Below is a small trained network, with its code and all its weights. Each question gives an input and a class and asks what happens when units are switched off, that is, made to give their printed mean instead of their output.

import numpy as np


def w(rows, s, z=0):
    codes = np.array(rows[::2]) - 128.0
    scale = np.full(codes.shape[1], s)
    scale[-1] = z or s
    return codes * scale


def f(y):
    return y / 2 * (1 + np.tanh(0.7978845608 * (y + 0.044715 * y**3)))


def log_softmax(a):
    a = a - a.max(-1, keepdims=True)
    return a - np.log(np.exp(a).sum(-1, keepdims=True))


def net(x, mask):
    res = np.array(x, float).reshape(1, 3) / 4 @ E
    y = f(res @ A[0][:, :-1].T + A[0][:, -1])
    res = res + np.where(mask, y, B[0][:, -1]) @ B[0][:, :-1]
    return log_softmax(res[-1] @ U[:, :-1].T + U[:, -1])


A, B = {}, {}
E = w([
[45,220,181,92,108,209,39],'x0',
[2,55,86,37,10,144,204],'x1',
[201,31,193,87,54,73,71],'x2',
],0.0082)
A[0] = w([
[130,99,174,70,132,88,97,207],'N1',
[144,181,153,134,199,68,86,2],'N2',
[190,94,128,162,152,102,244,61],'N3',
[59,90,143,48,65,151,164,17],'N4',
[146,70,207,119,79,49,15,74],'N5',
[149,156,158,179,153,102,81,203],'N6',
[95,106,94,41,117,158,190,128],'N7',
[194,119,186,151,221,151,115,163],'N8',
[70,194,61,163,199,162,171,209],'N9',
[178,94,68,141,125,98,151,49],'N10',
[72,202,254,122,90,193,30,158],'N11',
[103,188,63,133,186,142,161,63],'N12',
],0.0098,0.004)
B[0] = w([
[208,43,82,126,168,84,171,171],'N1',
[128,119,183,113,107,207,169,177],'N2',
[37,173,170,68,192,78,171,204],'N3',
[107,96,146,159,162,183,174,211],'N4',
[180,32,44,126,254,125,51,207],'N5',
[74,39,222,233,118,153,152,202],'N6',
[143,117,159,193,105,210,143,205],'N7',
[82,70,152,139,104,151,211,223],'N8',
[166,42,68,150,167,89,79,234],'N9',
[79,118,119,6,158,113,180,170],'N10',
[83,186,85,104,161,60,229,253],'N11',
[116,77,46,122,186,151,6,177],'N12',
],0.0095,0.011)
U = w([
[200,56,43,146,206,132,6,99],'0',
[122,58,240,210,66,248,196,80],'1',
[30,206,145,18,187,6,193,105],'2',
[131,75,105,218,24,14,121,251],'3',
[188,236,199,67,110,105,11,91],'4',
[130,212,255,14,59,154,5,103],'5',
],0.0078,0.011)

Each question gives the input, the list of numbers given to net, and the class t.
The units are the neurons (one row each of A and B). Each row of codes is followed by its name. A weight is (code - 128) times the scale printed after its matrix; where a second scale follows, it is the last column's (A, B and U).
mask holds one flag per neuron, in row order. A switched-off neuron (its flag False) gives its mean, the last column of its row in B, instead of its output. The means were averaged over made-up inputs and are rounded, as every weight is.
A unit's drop is (log p(t) with every unit on - log p(t) with that unit switched off) / (log p(t) with every unit on - log p(t) with every unit switched off).
The circuit of an input: a set's keep is (log p(t) with only the set's units on - log p(t) with every unit switched off) / (log p(t) with every unit on - log p(t) with every unit switched off). Starting from all 12 units, units are removed one at a time, each time the one whose removal leaves the highest keep (on an exact tie, the one counted first), for as long as the keep stays at least 0.8.
units of the circuit, in order: the units of the circuit, biggest drop first
unit that matters most: the unit with the biggest drop
top k neurons: the k neurons with the biggest drops, biggest first
drop of u: that unit's drop, to one decimal
input [-1,5,-6], class 0: units of the circuit, in order => N9
input [1,-2,1], class 3: top 4 neurons => N7, N4, N3, N2
input [-5,-1,4], class 2: top 4 neurons => N3, N9, N10, N12
input [-5,7,-8], class 0: top 2 neurons => N9, N12
input [-6,4,-3], class 2: top 3 neurons => N3, N6, N10
input [3,-8,-6], class 1: top 3 neurons => N6, N8, N2
input [5,7,-2], class 1: top 2 neurons => N7, N4
input [-6,4,-2], class 2: top 2 neurons => N3, N6
input [4,4,-4], class 0: top 2 neurons => N9, N3
input [6,4,-7], class 0: top 2 neurons => N9, N12
input [2,-3,0], class 3: top 2 neurons => N7, N4
input [-2,-8,6], class 1: top 2 neurons => N8, N6
input [-8,-8,-7], class 1: top 4 neurons => N8, N6, N2, N11
input [-1,0,8], class 0: unit that matters most => N5
input [8,-8,-5], class 1: drop of N8 => 0.8
input [-5,-1,-6], class 0: drop of N11 => 1.0
input [-8,-8,-1], class 1: drop of N6 => 0.9
